Here is a tiny trained network, its code and every weight. The questions are about switching its units off for an input and a class, where a switched-off unit gives its printed mean instead of its output.

import numpy as np


def w(rows, s, z=0):
    codes = np.array(rows[::2]) - 128.0
    scale = np.full(codes.shape[1], s)
    scale[-1] = z or s
    return codes * scale


def norm(h):
    return h / np.sqrt((h * h).mean(-1, keepdims=True) + 1e-5)


def f(y):
    return y / 2 * (1 + np.tanh(0.7978845608 * (y + 0.044715 * y**3)))


def log_softmax(a):
    a = a - a.max(-1, keepdims=True)
    return a - np.log(np.exp(a).sum(-1, keepdims=True))


def net(x, mask):
    res = np.array(x, float).reshape(1, 7) / 4 @ E
    u = 0
    for l in range(3):
        y = f(norm(res) @ A[l][:, :-1].T + A[l][:, -1])
        res = res + np.where(mask[u : u + 5], y, B[l][:, -1]) @ B[l][:, :-1]
        u += 5
    return log_softmax(norm(res)[-1] @ U[:, :-1].T + U[:, -1])


A, B = {}, {}
E = w([
[135,129,119,128,128,139,129,120,126,130],'x0',
[140,130,117,127,128,143,131,114,121,132],'x1',
[147,180,134,2,95,88,102,130,46,175],'x2',
[104,99,177,89,202,135,71,105,94,32],'x3',
[244,103,87,82,85,26,134,115,207,43],'x4',
[172,29,137,129,95,160,104,149,102,163],'x5',
[130,113,174,115,155,105,158,68,152,164],'x6',
],0.0044)
A[0] = w([
[108,1,151,97,79,146,131,140,119,149,26],'0.n0',
[112,121,119,133,123,96,114,104,168,190,133],'0.n1',
[115,102,158,93,203,150,54,92,118,69,3],'0.n2',
[88,139,114,143,133,158,156,158,67,119,176],'0.n3',
[164,104,230,109,182,105,198,68,168,198,62],'0.n4',
],0.0057,0.0027)
B[0] = w([
[230,254,220,143,89,191,169,107,135,88,163],'0.n0',
[177,139,94,97,189,171,150,100,190,185,151],'0.n1',
[78,58,111,71,91,166,245,177,94,122,227],'0.n2',
[212,134,115,133,121,99,114,163,160,103,249],'0.n3',
[106,138,4,158,44,165,89,117,52,69,211],'0.n4',
],0.0079,0.002)
A[1] = w([
[38,173,183,164,153,232,100,152,74,200,52],'1.n0',
[75,108,116,210,15,83,50,157,58,105,251],'1.n1',
[102,85,80,224,141,158,154,112,196,76,73],'1.n2',
[127,138,144,52,91,103,66,111,71,177,134],'1.n3',
[26,255,99,105,140,139,173,114,185,65,20],'1.n4',
],0.0046,0.0023)
B[1] = w([
[195,29,80,129,241,27,150,86,192,142,238],'1.n0',
[174,238,13,138,147,183,183,60,195,1,216],'1.n1',
[98,167,146,145,113,84,51,108,47,143,254],'1.n2',
[72,232,152,254,142,91,49,82,138,124,188],'1.n3',
[205,148,217,120,84,220,216,51,163,139,175],'1.n4',
],0.0074,0.0028)
A[2] = w([
[184,182,220,98,153,189,148,76,158,133,106],'2.n0',
[156,141,83,102,114,220,110,134,162,108,118],'2.n1',
[95,48,165,255,106,175,109,113,173,92,109],'2.n2',
[87,148,65,167,43,123,202,187,163,236,56],'2.n3',
[232,119,115,73,155,83,115,102,208,64,250],'2.n4',
],0.0057,0.0011)
B[2] = w([
[219,124,176,159,39,200,116,208,154,172,166],'2.n0',
[82,241,174,101,255,214,182,14,195,96,156],'2.n1',
[127,186,148,69,23,71,85,144,119,175,193],'2.n2',
[14,43,187,26,133,159,143,165,43,54,162],'2.n3',
[121,66,131,185,190,142,162,133,132,207,255],'2.n4',
],0.0077,0.005)
U = w([
[154,68,101,173,202,68,137,155,149,181,255],'0',
[75,70,153,35,115,163,164,172,91,80,118],'1',
[206,152,192,145,78,185,141,134,145,153,45],'2',
[104,188,120,146,75,56,2,129,103,134,245],'3',
[133,157,57,137,145,158,145,79,149,83,24],'4',
],0.016,0.0012)

Each question gives the input, the list of numbers given to net, and the class t.
The units are the neurons (one row each of A and B). Each row of codes is followed by its name. A weight is (code - 128) times the scale printed after its matrix; where a second scale follows, it is the last column's (A, B and U).
mask holds one flag per neuron, layer by layer. A switched-off neuron (its flag False) gives its mean, the last column of its row in B, instead of its output. The means were averaged over made-up inputs and are rounded, as every weight is.
A unit's drop is (log p(t) with every unit on - log p(t) with that unit switched off) / (log p(t) with every unit on - log p(t) with every unit switched off).
The circuit of an input: a set's keep is (log p(t) with only the set's units on - log p(t) with every unit switched off) / (log p(t) with every unit on - log p(t) with every unit switched off). Starting from the 12 units with the biggest drops (on a tie, the unit counted first), units are removed one at a time, each time the one whose removal leaves the highest keep (on an exact tie, the one counted first), for as long as the keep stays at least 0.8.
units of the circuit, in order: the units of the circuit, biggest drop first
unit that matters most: the unit with the biggest drop
top k neurons: the k neurons with the biggest drops, biggest first
k most important neurons of layer l: the k neurons of layer l with the biggest drops, biggest first
input [2,-5,5,-5,2,-8,-1], class 2: unit that matters most -> 1.n4
input [-6,-6,5,-5,-1,1,-3], class 1: top 4 neurons -> (2.n3, 1.n2, 0.n4, 0.n1)
input [7,-8,5,-8,-7,-5,8], class 1: top 2 neurons -> (2.n3, 0.n1)
input [3,-3,6,-2,-5,2,8], class 4: units of the circuit, in order -> (0.n4, 1.n1)
input [6,-6,4,-4,1,-8,7], class 2: top 3 neurons -> (1.n4, 2.n0, 0.n1)
input [1,-1,7,-7,-4,-1,-8], class 4: 2 most important neurons of layer 2 -> (2.n2, 2.n1)
input [7,1,-6,2,-1,2,6], class 3: top 3 neurons -> (1.n2, 2.n2, 2.n4)
input [-6,2,2,5,0,5,8], class 4: units of the circuit, in order -> (0.n4, 1.n1)
input [-8,1,-8,7,2,2,-3], class 3: top 3 neurons -> (2.n2, 1.n2, 2.n3)
input [-3,7,0,-4,-4,-7,1], class 2: top 2 neurons -> (1.n4, 2.n0)
input [2,3,8,-8,7,-4,-4], class 1: top 2 neurons -> (2.n3, 1.n0)
input [1,-1,-4,1,-6,0,-5], class 0: top 2 neurons -> (1.n0, 0.n4)
input [-1,1,2,-3,2,-3,-3], class 1: top 4 neurons -> (2.n3, 0.n4, 1.n0, 0.n0)
input [3,3,4,7,8,4,0], class 0: units of the circuit, in order -> (2.n4)
input [-4,2,2,0,1,5,-6], class 4: top 4 neurons -> (2.n1, 1.n1, 1.n4, 0.n1)
input [-6,-8,4,5,-4,-4,-6], class 4: top 2 neurons -> (1.n1, 0.n0)
input [3,5,5,-3,-4,1,5], class 3: top 4 neurons -> (1.n3, 0.n1, 0.n2, 2.n4)
input [6,0,-5,3,6,-4,-2], class 0: top 2 neurons -> (2.n4, 1.n3)
input [-3,-3,-2,5,-5,6,-6], class 2: top 2 neurons -> (0.n3, 0.n0)
input [-7,-8,8,5,0,3,0], class 3: unit that matters most -> 1.n3
input [8,4,-4,-7,7,-6,-2], class 0: 2 most important neurons of layer 2 -> (2.n4, 2.n2)
input [4,-8,-7,7,3,-8,2], class 2: units of the circuit, in order -> (1.n4, 2.n0)
input [-3,5,-1,5,5,3,6], class 4: top 2 neurons -> (0.n4, 1.n0)
input [-2,-7,-2,8,7,-4,-2], class 1: 2 most important neurons of layer 0 -> (0.n2, 0.n3)
input [3,-1,7,-5,8,6,-2], class 0: 2 most important neurons of layer 1 -> (1.n2, 1.n4)
input [1,-4,6,4,-1,-7,7], class 2: 2 most important neurons of layer 1 -> (1.n4, 1.n2)
input [2,5,4,-2,5,0,-5], class 0: 2 most important neurons of layer 2 -> (2.n4, 2.n2)
input [-6,4,-7,-2,2,4,5], class 3: unit that matters most -> 1.n2
input [3,-1,3,-3,6,-6,-5], class 0: 3 most important neurons of layer 0 -> (0.n4, 0.n0, 0.n2)
input [-3,0,7,5,5,8,-3], class 2: 2 most important neurons of layer 1 -> (1.n0, 1.n2)
